Below are the code and all the weights of a small trained network. Each question names an input and a class and asks about switching units off, where a switched-off unit gives its printed mean instead of its output.

import numpy as np


def w(rows, s, z=0):
    codes = np.array(rows[::2]) - 128.0
    scale = np.full(codes.shape[1], s)
    scale[-1] = z or s
    return codes * scale


def norm(h):
    return h / np.sqrt((h * h).mean(-1, keepdims=True) + 1e-5)


def f(y):
    return np.maximum(y, 0)


def log_softmax(a):
    a = a - a.max(-1, keepdims=True)
    return a - np.log(np.exp(a).sum(-1, keepdims=True))


def net(x, mask):
    res = np.array(x, float).reshape(1, 4) / 4 @ E
    u = 0
    for l in range(3):
        y = f(norm(res) @ A[l][:, :-1].T + A[l][:, -1])
        res = res + np.where(mask[u : u + 4], y, B[l][:, -1]) @ B[l][:, :-1]
        u += 4
    return log_softmax(norm(res)[-1] @ U[:, :-1].T + U[:, -1])


A, B = {}, {}
E = w([
[137,122,154,225,134,115,111,68,68,157],'x0',
[144,142,131,94,86,111,154,133,86,150],'x1',
[60,158,110,131,176,91,157,167,105,168],'x2',
[138,78,129,125,158,253,188,112,107,211],'x3',
],0.0026)
A[0] = w([
[123,121,116,8,105,157,135,252,222,93,2],'0.n1',
[175,198,150,105,49,73,160,166,55,113,105],'0.n2',
[70,119,20,180,242,164,39,47,233,70,53],'0.n3',
[144,132,163,91,136,164,171,111,140,213,189],'0.n4',
],0.0028,0.0036)
B[0] = w([
[45,109,146,188,68,109,93,94,136,155,197],'0.n1',
[149,49,173,110,162,171,115,192,70,153,188],'0.n2',
[147,228,223,61,31,136,126,219,2,135,166],'0.n3',
[166,104,163,132,160,118,160,176,123,60,251],'0.n4',
],0.005,0.0029)
A[1] = w([
[85,116,80,2,108,145,141,159,217,107,88],'1.n1',
[178,148,147,219,142,86,145,53,79,163,73],'1.n2',
[228,140,121,139,40,199,64,67,179,107,2],'1.n3',
[61,227,92,138,215,89,172,163,110,203,42],'1.n4',
],0.0047,0.0025)
B[1] = w([
[115,219,95,217,125,128,58,64,94,198,252],'1.n1',
[51,209,85,136,81,132,65,136,176,181,231],'1.n2',
[70,126,69,40,191,56,139,139,113,42,216],'1.n3',
[168,84,74,40,110,117,80,97,153,2,221],'1.n4',
],0.0057,0.0029)
A[2] = w([
[183,142,145,132,97,39,140,185,196,131,42],'2.n1',
[138,93,93,184,217,158,229,155,195,170,5],'2.n2',
[131,154,139,144,111,153,89,254,113,109,233],'2.n3',
[195,151,107,201,148,29,89,202,193,108,78],'2.n4',
],0.0052,0.0019)
B[2] = w([
[166,102,74,189,158,248,154,147,86,184,158],'2.n1',
[161,105,83,175,140,112,135,135,150,156,172],'2.n2',
[135,137,232,104,94,80,195,96,153,122,253],'2.n3',
[178,56,110,174,213,254,180,151,143,193,208],'2.n4',
],0.006,0.0041)
U = w([
[19,254,60,220,20,113,19,47,165,241,169],'0',
[240,34,71,195,230,234,206,207,171,216,158],'1',
[140,100,23,7,172,28,72,111,130,6,239],'2',
[176,200,232,46,47,94,187,207,35,182,203],'3',
[75,77,181,154,98,17,201,83,240,116,2],'4',
],0.0067,0.0033)

Each question gives the input, the list of numbers given to net, and the class t.
The units are the neurons (one row each of A and B). Each row of codes is followed by its name. A weight is (code - 128) times the scale printed after its matrix; where a second scale follows, it is the last column's (A, B and U).
mask holds one flag per neuron, layer by layer. A switched-off neuron (its flag False) gives its mean, the last column of its row in B, instead of its output. The means were averaged over made-up inputs and are rounded, as every weight is.
A unit's drop is (log p(t) with every unit on - log p(t) with that unit switched off) / (log p(t) with every unit on - log p(t) with every unit switched off).
The circuit of an input: a set's keep is (log p(t) with only the set's units on - log p(t) with every unit switched off) / (log p(t) with every unit on - log p(t) with every unit switched off). Starting from all 12 units, units are removed one at a time, each time the one whose removal leaves the highest keep (on an exact tie, the one counted first), for as long as the keep stays at least 0.8.
circuit, biggest first: the units of the circuit, biggest drop first
most important unit: the unit with the biggest drop
top k neurons: the k neurons with the biggest drops, biggest first
k most important neurons of layer l: the k neurons of layer l with the biggest drops, biggest first
input [8,3,2,8], class 0: circuit, biggest first -> [1.n2]
input [-6,6,-1,-8], class 1: circuit, biggest first -> [2.n4, 2.n1]
input [5,5,-6,1], class 2: top 2 neurons -> [1.n3, 1.n1]
input [7,-8,4,5], class 3: top 3 neurons -> [0.n3, 1.n1, 2.n3]
input [7,6,8,7], class 2: top 3 neurons -> [1.n4, 1.n1, 2.n4]
input [4,5,5,-5], class 1: top 3 neurons -> [2.n4, 1.n3, 0.n3]
input [-8,2,-6,7], class 0: top 4 neurons -> [1.n1, 2.n4, 0.n1, 0.n2]
input [6,-2,-2,-7], class 1: top 2 neurons -> [2.n4, 1.n1]
input [-2,0,1,2], class 4: 2 most important neurons of layer 0 -> [0.n4, 0.n1]
input [6,-4,1,-7], class 1: top 3 neurons -> [2.n4, 1.n1, 0.n1]
input [-1,0,8,7], class 2: top 4 neurons -> [1.n4, 2.n4, 0.n2, 2.n1]
input [-4,-4,-2,-5], class 1: top 3 neurons -> [2.n4, 1.n2, 2.n1]
input [0,2,1,1], class 4: 2 most important neurons of layer 2 -> [2.n3, 2.n4]
input [6,-5,-3,4], class 0: most important unit -> 1.n2
input [2,-1,-4,3], class 2: top 2 neurons -> [1.n3, 2.n4]
input [-2,-7,-5,6], class 3: circuit, biggest first -> [0.n3, 2.n4]
input [-5,0,6,-6], class 1: 2 most important neurons of layer 2 -> [2.n4, 2.n1]
input [3,2,-1,-4], class 1: 3 most important neurons of layer 0 -> [0.n3, 0.n1, 0.n2]
input [5,-7,-2,6], class 3: 3 most important neurons of layer 2 -> [2.n4, 2.n3, 2.n1]
input [-3,-1,-8,4], class 2: circuit, biggest first -> [1.n3]
